Below is a small trained network, with its code and all its weights. Each question gives an input and a class and asks what happens when units are switched off, that is, made to give their printed mean instead of their output.

import numpy as np


def w(rows, s, z=0):
    codes = np.array(rows[::2]) - 128.0
    scale = np.full(codes.shape[1], s)
    scale[-1] = z or s
    return codes * scale


def f(y):
    return np.maximum(y, 0)


def log_softmax(a):
    a = a - a.max(-1, keepdims=True)
    return a - np.log(np.exp(a).sum(-1, keepdims=True))


def net(x, mask):
    res = np.array(x, float).reshape(1, 6) / 4 @ E
    y = f(res @ A[0][:, :-1].T + A[0][:, -1])
    res = res + np.where(mask, y, B[0][:, -1]) @ B[0][:, :-1]
    return log_softmax(res[-1] @ U[:, :-1].T + U[:, -1])


A, B = {}, {}
E = w([
[216,152,161,183],'x0',
[148,124,134,103],'x1',
[114,222,136,119],'x2',
[124,126,128,134],'x3',
[147,123,132,103],'x4',
[67,105,254,122],'x5',
],0.0097)
A[0] = w([
[113,133,225,111,104],'neuron 0',
[162,93,61,157,79],'neuron 1',
[136,236,119,93,183],'neuron 2',
[176,63,133,165,149],'neuron 3',
[159,140,64,96,69],'neuron 4',
[96,117,110,101,64],'neuron 5',
[94,145,49,103,68],'neuron 6',
[124,95,140,159,142],'neuron 7',
[124,87,118,178,116],'neuron 8',
[23,88,123,63,44],'neuron 9',
[113,161,126,149,111],'neuron 10',
[171,79,143,72,204],'neuron 11',
[133,100,255,146,103],'neuron 12',
[129,182,11,91,96],'neuron 13',
[86,113,163,131,78],'neuron 14',
[202,115,158,162,141],'neuron 15',
[96,56,108,218,210],'neuron 16',
[116,120,82,148,50],'neuron 17',
[175,135,144,54,126],'neuron 18',
[92,124,183,137,64],'neuron 19',
[190,133,160,115,100],'neuron 20',
[190,138,74,147,131],'neuron 21',
[187,90,141,27,127],'neuron 22',
[172,202,125,78,165],'neuron 23',
[225,145,185,182,58],'neuron 24',
[163,113,68,131,49],'neuron 25',
[128,222,159,181,135],'neuron 26',
[132,138,137,158,255],'neuron 27',
[85,136,100,7,86],'neuron 28',
[149,157,86,144,74],'neuron 29',
[159,138,87,115,69],'neuron 30',
[46,139,81,42,88],'neuron 31',
[125,124,82,143,72],'neuron 32',
[126,147,91,159,106],'neuron 33',
[119,191,113,156,111],'neuron 34',
[181,166,159,132,106],'neuron 35',
[142,185,143,69,213],'neuron 36',
[101,221,168,104,223],'neuron 37',
],0.012,0.0071)
B[0] = w([
[207,180,181,36,224],'neuron 0',
[157,143,169,87,169],'neuron 1',
[52,70,148,92,227],'neuron 2',
[61,103,137,69,187],'neuron 3',
[167,150,183,129,165],'neuron 4',
[172,124,196,197,142],'neuron 5',
[162,152,201,147,164],'neuron 6',
[102,100,108,106,163],'neuron 7',
[109,65,174,71,153],'neuron 8',
[197,129,152,179,202],'neuron 9',
[118,90,151,104,146],'neuron 10',
[42,136,57,111,202],'neuron 11',
[195,173,137,74,254],'neuron 12',
[142,142,209,83,205],'neuron 13',
[216,197,195,88,166],'neuron 14',
[98,56,143,198,202],'neuron 15',
[9,132,116,97,214],'neuron 16',
[161,129,158,133,137],'neuron 17',
[92,145,80,146,157],'neuron 18',
[170,215,183,148,174],'neuron 19',
[129,133,133,195,167],'neuron 20',
[128,165,179,68,194],'neuron 21',
[68,139,73,95,170],'neuron 22',
[76,117,137,119,204],'neuron 23',
[169,103,227,253,209],'neuron 24',
[155,156,156,109,157],'neuron 25',
[111,70,109,122,215],'neuron 26',
[24,136,59,99,230],'neuron 27',
[129,89,172,253,186],'neuron 28',
[160,127,221,100,155],'neuron 29',
[167,195,165,128,151],'neuron 30',
[141,66,208,230,198],'neuron 31',
[146,185,198,141,143],'neuron 32',
[188,141,107,87,150],'neuron 33',
[87,96,152,128,166],'neuron 34',
[110,84,187,185,179],'neuron 35',
[54,98,89,112,214],'neuron 36',
[96,84,81,85,254],'neuron 37',
],0.0062,0.0092)
U = w([
[198,200,147,112,58],'0',
[163,105,140,251,95],'1',
[114,134,104,125,217],'2',
[94,108,108,110,22],'3',
[124,144,104,136,255],'4',
[114,159,103,143,244],'5',
[137,187,41,163,40],'6',
],0.015,0.0061)

Each question gives the input, the list of numbers given to net, and the class t.
The units are the neurons (one row each of A and B). Each row of codes is followed by its name. A weight is (code - 128) times the scale printed after its matrix; where a second scale follows, it is the last column's (A, B and U).
mask holds one flag per neuron, in row order. A switched-off neuron (its flag False) gives its mean, the last column of its row in B, instead of its output. The means were averaged over made-up inputs and are rounded, as every weight is.
A unit's drop is (log p(t) with every unit on - log p(t) with that unit switched off) / (log p(t) with every unit on - log p(t) with every unit switched off).
The circuit of an input: a set's keep is (log p(t) with only the set's units on - log p(t) with every unit switched off) / (log p(t) with every unit on - log p(t) with every unit switched off). Starting from the 12 units with the biggest drops (on a tie, the unit counted first), units are removed one at a time, each time the one whose removal leaves the highest keep (on an exact tie, the one counted first), for as long as the keep stays at least 0.8.
units of the circuit, in order: the units of the circuit, biggest drop first
unit that matters most: the unit with the biggest drop
top k neurons: the k neurons with the biggest drops, biggest first
drop when u is switched off: that unit's drop, to one decimal
input [-5,0,0,4,-3,-3], class 1: unit that matters most => neuron 31
input [-8,3,-2,-7,-1,6], class 1: units of the circuit, in order => neuron 31; neuron 9
input [-8,-8,-5,6,-8,0], class 1: top 2 neurons => neuron 31; neuron 9
input [2,-4,-7,-4,-5,1], class 3: units of the circuit, in order => neuron 16; neuron 3
input [-1,7,-7,-5,4,8], class 0: top 2 neurons => neuron 12; neuron 0
input [-7,-7,3,0,-5,-5], class 1: units of the circuit, in order => neuron 31; neuron 28
input [-5,5,5,5,-5,-2], class 1: units of the circuit, in order => neuron 31; neuron 28
input [-4,6,7,5,-6,-2], class 3: units of the circuit, in order => neuron 2; neuron 37; neuron 36
input [3,5,-4,-5,3,6], class 0: top 2 neurons => neuron 12; neuron 0
input [7,-1,5,-5,-2,2], class 1: top 2 neurons => neuron 24; neuron 35
input [-8,-6,7,2,-5,-4], class 1: units of the circuit, in order => neuron 31; neuron 28
input [1,-6,-7,-6,-1,7], class 0: units of the circuit, in order => neuron 12; neuron 0
input [3,-8,-8,-1,-2,-6], class 3: top 2 neurons => neuron 16; neuron 3
input [8,0,3,-4,1,-3], class 1: units of the circuit, in order => neuron 24
input [-3,-6,8,0,-1,-1], class 3: top 2 neurons => neuron 2; neuron 37
input [-2,0,5,3,-1,-6], class 0: top 2 neurons => neuron 13; neuron 6
input [-2,6,4,-2,2,7], class 0: top 2 neurons => neuron 0; neuron 12
input [-4,7,-7,-4,-1,-8], class 0: drop when neuron 4 is switched off => 0.1
input [8,0,-3,-5,-4,-8], class 0: drop when neuron 31 is switched off => 0.2
input [5,8,8,1,0,-2], class 3: drop when neuron 2 is switched off => 0.2
